Each row is followed by its class number.
[  91   13 -370   86   -6  184  -58   31   67   42  119   24  -25   61
  138  219  -54  -77  136  -73  -53  -16 -159  126  -17  121   44   75
  236    7  -44 -165   78  268  114    1]  4
[-161   26  345 -108  -95 -196  173 -327  236  -25  200 -275  118  -19
  -97  116   52   11 -281  139   18   40  174   65  218 -140  121  202
 -468  -51   63 -213  -55 -333   32 -286]  6
[  73   -1 -306 -171 -120  117  266  129   44  191   55   58  192 -121
   25   26   50 -107  -46  233   18  -45  -99 -370  202    7   76 -176
  246  129  -72  -41 -102  -45   22   93]  0
[ 134 -147   99  247  110  281  161  156 -225  135  130  199  293   75
 -315  383  115 -164 -284 -147 -194   62  -10 -339 -225   16  269  263
  348   67  -55  -85  -11  407  103  131]  0
[ -55 -403   42  -18 -307  111  -39  -78  -29  -33  194  -25   60  -52
 -177   68 -220  167   17 -158    3  243 -409  -97  295  -88  -53 -151
  -42  -82 -159 -111   14   43 -113  273]  7
[-482  420  496  100 -171  -33  183 -119  131 -141 -190   69  -74 -119
  -17  -81   32 -107 -881  125  156   65  162 -185   57   18  180 -380
   54   45  -67  -66 -233   29  208  -38]  6
[-141  -87  276  231 -215   71  169  -81  155  -45  257  217   53   -5
  -53  255 -223 -108  234  216 -197  282   88 -323  255   93  300  108
   90 -121   66 -120  -88   17   -8  130]  7
[ 130  -54  -35  -82  -75   56  162   68 -287  247 -161  214  -70   -7
  217  203  143 -227 -183  247 -201  -17  112  243 -119   41  -68    4
  169 -140  240  209  115 -134  -31  -24]  7
[ -50 -301  161  -93  -89 -202  185   30    3 -142  367   75 -297   42
 -138  372  118  254   -7   56 -252  551   49 -212  114 -472  107 -104
  250 -181  -68  222 -488 -168 -145  311]  6
[-157  131  262   -2   12 -267 -218  -33  234   40   62   22  153   -7
 -113 -254  -94 -186  -10  177   30 -150  -34 -115   92  314  -87 -139
  -78  -13 -219  -69  121   -8  -11  -74]  4
[  -4 -457    0  119  -78 -294 -164  -10 -156    8  720 -139  -91  -73
   97   71 -325   49  192   40 -221 -105 -280 -189  -46 -259  134  251
 -206 -121  264  -15   10  482  103  117]  0
[-135 -103 -162  201 -158  -75  -70  -78   53  -39   -6 -231 -159    1
   37   48  -27 -236  -71  -87   -6 -148   22  122  -11 -196 -109   91
  -40   30  -13 -344  152   69  -84   74]  8
[ 148  -63 -126  176  -82   -7    2  -58  172  -67  240   -6  -64   37
  126   96  -46  141  -34  -26  -21  -63   97 -397   68  -70   68   -8
 -293   75   42  -69   23  126    8  146]  6
[ -27  176  -38   31  -89 -152   58 -101  412    6   58   89  -79 -227
  216 -215 -101  -34  121 -215  239 -290 -265 -117   -6  266    6 -317
 -288  -46  119   67 -131 -432   -1  -69]  2
[-302  106  -46  206   38  124 -313 -161  272 -100 -287   12  -33   37
  -28 -105 -139 -286 -104 -250   40    2 -176  -86  134   94 -121  -16
 -181   66 -143   20  113   26  -64   65]  6
[-254  123  123  -84 -265 -171  150  -16  362  -75  -34 -149 -434   17
   79  116  -19   30 -370  234 -251   67   -3  -10  192   -7   15 -104
  -36   -4  227   82 -215   84   70  -57]  2
[ -43  104   -2 -130 -119  165  -14 -127 -106    0  736   63  158   96
   11  -20 -137   80  360  240  -22   72 -141    3   99   23   63  -77
  279   29   10 -327  121  112  169  128]  7
[-393  235 -408 -129   82  -79  114  292  249  114 -230  -17   18  284
   56   99  -17 -184  155  -26 -182  -28 -495 -153 -162 -230 -187  160
   -7 -150   59   -6 -121   51  161 -215]  1
[ 222 -220   42  -30   79   24 -241 -145 -118  -43  145 -168  -47   54
    2 -149 -146  149  146   64  -28   16 -107   74   -6    5   57   60
   52   65  -58  101  107  187  -94   80]  3
[-117  -89   13  146 -184 -120 -100  -94   -3  -24  -56 -148  138   45
  -42   98   50 -131 -194 -163   19  -55 -127  -33  -86   95 -161  249
   28   18  -47 -243   73 -151  -32  109]  1
[ 402  -32 -655   96 -205  -24  158  -54   90   45 -234 -158   70  302
  107  291   71   69  -94  164  146  -25  302 -377  275   37   22  166
 -174  151  -52  126  222  203  110  -72]  7
[ 171   16    5 -227 -199  136  193   19 -288  294  208  182  273  118
  -75 -257  130  166  374  232   -3  152 -195 -124   91   79   53 -271
  295  190  -74  -84 -136 -191   23   53]  2
[-112  -13  297  237 -201  197  106 -121  174  -75  405    6  221 -274
   71  352  -87 -298  -27 -211 -128 -106  180  127  120  -56  197  493
 -393 -153  200 -507  -51   59  -20   16]  7
[  89  -73 -399  -22   59  349   50   40   65  117 -166  127 -213  232
  132   39   75 -360  201  125   44  246  -16 -183  333 -282  -64  121
 -104  -80  101   -4 -242   25  133 -201]  9
[-407 -293 -172   24    8 -147 -110 -271   28  134  158  -94   28   -9
  194  140   46 -297  310  112 -135   69 -201   23   94  -95 -209  335
 -191  -57 -118 -502  183 -342   -6 -117]  1
[ 150   45  181   61  -61   15  -89 -173  264  -30  292  -40  166 -163
  -49   -8  -58  138  -52 -144  -28   18   68  131  157  265   85   64
  -32  188  -71  -72  -20  140  -85  129]  2
[-281  107 -177  -51  -25 -339 -341 -109  146 -105 -209 -263 -384  -48
  225   34   46  -95  209  259   88  -42  220  430  136  -25   75  -84
   45   32 -384  123   96 -388 -172 -169]  7
[  59   21   38  -87    3 -273  258 -168  -40  -46  -35   25  -38  231
  -50    9  203  -27   97   64  -80 -149  234  -70 -203   59  -69  356
  291 -206   35   54   -6 -115 -103 -165]  3
[ 236  -16  165  -50   96  287  -87   12  -46   53  133   51  -64   88
   91  -80 -130   68  226   79 -261  -50 -210 -145  -33  178  159 -208
    4   52  -48   78   27  175  -15   45]  5
[-341   13  279  339  318 -187 -149 -125  230 -130  154 -205  -87   61
  -52  120  -66 -156 -405  -49   58   15  -96 -105 -329 -203   -7  302
 -169  312  -27 -165  124   42  -65   72]  9
[  82 -221 -401   41 -132  -40  122 -218  212   85  111 -376  -73  184
 -185 -137   14 -286   30 -302  162 -121 -376 -310  182 -434   15  150
 -247   54 -133 -298 -282   23   -4 -179]  5
[-287  286  -75   67 -148 -302  -91  172   21 -197 -171 -330 -231 -199
    5  239   13 -329  158  262 -150 -274  353  520 -211  -91 -181   25
 -127 -149  154 -225  314 -177   22  112]  7
[-332  -16  596 -176  -38 -168  -83  -18 -248  -19  123   16 -161  219
 -191 -213   42   65 -416   41 -385  -72 -202 -226  -64   83   68   43
  425 -117   98   25 -377 -107    0 -125]  5
[-129 -110 -899    1 -101  347 -265 -158   40  162 -290  -90 -152 -126
  272 -106 -195 -261  355  -68   31 -139 -422  200  198 -212  -68   92
 -152 -263  160  -86  260  -92  127 -118]  0
[-172 -142 -123 -137  -39 -101  -38 -170  -89 -100 -251 -226 -162  279
    8 -251   55  -95  403   34  205  130 -178   96   49  106 -322   97
   84   23  -13 -102  178 -140   98 -173]  9
[ -82  377   98   27   27  289   -3  -44  361  -32  194  264  216 -340
  376  -52  -26 -381 -416    7  167   83  -95  -54    0 -120   37  287
   78   47   33   85 -376  219  -75  201]  4
[ 159   21 -309  -95  -41  173  184 -206   -7  -24   -3   41  -72  -55
 -220  -10   43 -145  -75  199  -89   31  104 -494  230 -313  184   56
  161  -83 -177  139 -191  206   47    9]  8
[-142   60   60    5  -36  -11 -142 -408  330  -14   93 -221   21   80
   20 -158  -88 -177 -109  -68    9  -28 -202 -243  286  114  139 -154
  -99  113 -282 -156   -5   49  103  -86]  2
[-172  -28  220  -45  225   70   -5   86  -46 -103  213  183 -101   60
    8  214    2  120 -827  141 -131 -120   56 -568   20 -108   13  197
   55   94   49  236 -110  282  -46   33]  0
[-497  235   43 -215 -223  -86  128   53 -112  105  -25  146   62  233
    4  -63  167  122  167  -18 -353   97 -298 -329   25 -122  -67 -259
 -280   11 -164   10 -100   28  166  -74]  9
[ 139 -189   24   33   77  361 -163 -133   77  103  158   47  157 -152
  162  -80 -107 -118  -17  -15  -89  141 -205  -84   93   49   55   79
   34  104    0  -79  126  185  -27  237]  9
[ 205  -81 -232   99   93  289   10  -38  259   57  465  -45   11  230
  213  244   23  -89  185 -449 -173 -108  -20 -111  104 -133  124  150
 -205   96   82 -214    9  224  -41    0]  1
[-339 -106   -8   42 -354 -454   82  -50  147   69  279 -122  -57 -250
 -110 -105 -127 -162 -193  169 -128   41 -225 -270  102 -211  189   46
  162 -111  167  -69 -337   53  151   55]  8
[ -81  -34  -30  -17  -20  -68 -170    7   40   57   18   72  146  -17
  -41 -115    8   28 -139   62   51  -39   59  -27   48  165  -31   26
  128   36 -109   81  268  241   17   39]  6
[-179   75   47  -37 -307 -173   85  -23  151 -139 -145   -6 -162  326
   -3  311  210  -66 -366   67  179  -70  108  199  -39   52 -265  139
   96 -272 -340  -99  136  126  -54 -153]  3
[ -74  214  452   82  -28  110  -58 -257  238 -263  399   15  -99  -62
  -21  100   32  -31 -359   69 -183  -43  274  -75 -209  -54    6   63
  -94 -108  205   35  340  133  -85  372]  4
[ 167  -51 -125  -36 -280  -54   92 -112 -389   52 -140   84  -72 -154
   67 -121  222  -14  113   31   33  -21  370  337   63   54    9  188
  297  -85   69   57 -143 -112  -95  -43]  5
[ -77  215  107  263  120   69  -59   93   28 -155  -22  141 -220 -145
  299  108 -261 -173 -141 -146   59 -301 -176   29 -188   90  -82 -341
 -174    2 -102 -111  -72  219   28  104]  2
[-142 -104  381 -141  -51  135  164   35  181   21  161 -181  247  235
 -302  121   69 -102   28 -218 -253  230 -284 -255   10 -194  241  156
  -46  -11  114   16 -136  -45  -10   33]  6
[-219   -2  125   20  119   19 -121 -142   57   47  164  -97  222   92
 -313   78    7 -171  106   -1 -206  199    7  -50  157   35  175  115
  -42  -54 -109 -198   82  174  254 -133]  5
[ -35  -17   91 -107  -62  302  -30   -1  -21  110 -217  -40   50  212
  -30   -8  138   22  -81  -55  -29   83 -254  128  -67   54  117  -20
  303  -56 -251 -167    1 -112   -6 -140]  6
[-166 -229  423   74   62   -1 -311 -157 -150  -67 -144  -87 -127   -7
  -73 -454 -200 -200  206  401  357  194 -204  198  -58  143 -129  -28
  156  245 -319   77  327  147 -205   66]  5
[-196   11  160   -9 -131 -152 -138  -55  -75  -55  106  -35 -138  196
  -60 -214  -55  -67  244   56  -96    6 -206  -56   22   45 -241 -125
   -6  -11 -132 -128  -59   45  -15   37]  0
[  99  169   46  -23 -190 -340  218 -155   90  -64  476    9   79  132
  108  305  -73  -11   17  -52 -101 -103  168  110  164  139   10  160
   -4    4  153   42 -268  -56  -29  -83]  6
[ 181   41  -19   -1   51   19  -77  259   14   33   88   -3  243   87
  139  306  -71   37   -8 -140 -281  -12   74  120   91  221  -17   43
  -24  -26   87  -28  -12  323   79   51]  4
[  -5 -239  -41   17  191   95 -266    8  -46   15  170  -66  -24   12
   17 -232  -76   48   67   67  -80   10 -144 -191  -25  115   -6  163
  213  153   71 -159  131  329  122   52]  6
[-293  503  263  -49 -465   55  -16 -274  493 -305  133   55 -362 -127
   40 -158  -54   46 -515  110   55 -132  109 -134  326  309   87 -285
  140  -25   -5   12 -235  -97  -24   60]  4
[-459  -13  175 -127   47 -109    5  108  186 -116 -554 -142  -62  250
 -338 -308   93  -90  168  208   86  453 -182 -350   21 -222 -143   -3
  -12  184 -254  360   82  104 -136   55]  4
[ 161  233   89  169 -142   38  -47  -10  -65 -171   52  -29  -46  -60
 -118   14   14 -138    1 -152   39  -97  112  196 -145  132  -74  -53
  102   61 -135  -32  -79  305    2  202]  0
[-277 -131  292 -105  207 -464  -79 -146  -36   10  -29  -92  -26   41
 -364 -222    6  142   13  215   93  244  -76  203  -51   39 -163  201
   -4   46 -245   97    7   44   26 -324]  1
[-118  172  320 -148  376  127  -34  385  -34 -218  164  102 -114  209
 -320  225 -111  173  -86  -18 -239  -38   -4  -72 -100  158 -167 -351
  113   54   28  142  141  258   55  102]  1
[ 108  341  -77  -36 -291 -542  258  -28  194 -140  212 -280 -136   10
  -39  223  152   38 -181   26 -133 -113  345   28   54  -79  -56 -217
 -211  149   40   70 -339  -11   21  110]  3
[  -5 -227  -27   31  -49   16 -205  102   88  -32 -134  -13  -94  161
  -98 -233  -68  108  176   77  110   52   21 -148  144  187   26  144
  289   28  -36  174  169  170 -127    0]  0
[  12  230  275  130 -230   63 -145 -378  283   43  185  -54   90  -92
  -99 -182 -101 -339  156   74  151 -141  -14  252  133  128  198  127
 -412 -153 -137 -244   11  -94   70 -320]  8
[ 133 -129  -25  188 -196  408  371   41  104    4 -359  174 -145   49
   93  133   13  -29   56   65  -47   36   40 -194 -161  -72  158  209
  124  -58   57   60  230  201 -279  127]  4
[-447  185  191  134 -170 -164  -15 -115  633  -70  307   98  -78  -18
  -62    5  110 -204 -151 -178  200  116 -121  -81   28   11   29  201
 -381  -88   62  -80 -186   77  159 -174]  3
[  -3  -52  261  -38   91 -420 -129 -125  124    1  374 -125  -89  208
 -261   47   32  146   54  122 -113   42  168   17  118  120   35  -57
 -100  134  -68  147   18 -240 -122 -105]  5
[ 152 -483 -492  -16   58 -185  -71  106   57  104 -436 -403 -200  291
 -411  -55   65   20  289  -11 -218  182  -18  -19  136 -140 -146  143
  190  -73  -75  -31  194  229   -4  -76]  5
[-141  -63   -8   80  186 -111 -310 -216  127  -31   60 -124  -97  -46
  -99 -186  -89  -35  -87   68  147   -6   -9  -92  100  163   83 -164
  -39  168 -132   91  263    1   68  -39]  5
[ -69  -41  117 -200   81 -189  187  309 -392   79  237  296   -8  -41
  265   32  154  -15   28  209  108   50   72  191 -298   75  -80   56
  362   17  236  329   41  320  162  -36]  9
[ 247 -196   41  102  115  361 -174 -199  192 -104  193  -46 -169   -5
 -123   39 -266   50 -311  114 -169   -6  200 -133  317  105  286   -6
  266  121 -253   69  336  880 -114  131]  4
[ 100  108  108   45   70   57  122 -275 -388    4  562  150   64 -104
  102  206   69 -395   85  165 -102  -45  -53 -473  -48 -200  203  -99
 -202  199 -212    0 -348   -6  119  123]  5
[-298 -100 -154  109   28  172  -29 -170  -80 -128  124   39 -219   87
 -140   67  -12 -229  238 -262 -164    0  186  218   29 -242 -125  296
  126 -102  349  -93  327   11 -145  123]  7
[ 109   51 -195 -136 -524  216  461  -36   55  -59 -100 -199   47 -211
 -138   11   55   85  498  139  -45  285   57   76   71 -103  206   -2
   13  206  191  203  178  188  -43  315]  7
[ 248   19  -85   17 -154  247  -35 -187  501 -225  531  -11 -255   37
  -56  222  -14  275   41  -58  116  321   98  -36  327  -32  179   -2
   22  140  -45  180 -108  271  -45  230]  2
[-136  364  271  180  -58  114    4 -251   45 -219  316  157   85 -220
 -452  167   69 -302  -88 -168   68  199  -25  -83  -47  -44   -2 -110
 -149   80 -287  -68 -282   -8  117  254]  1
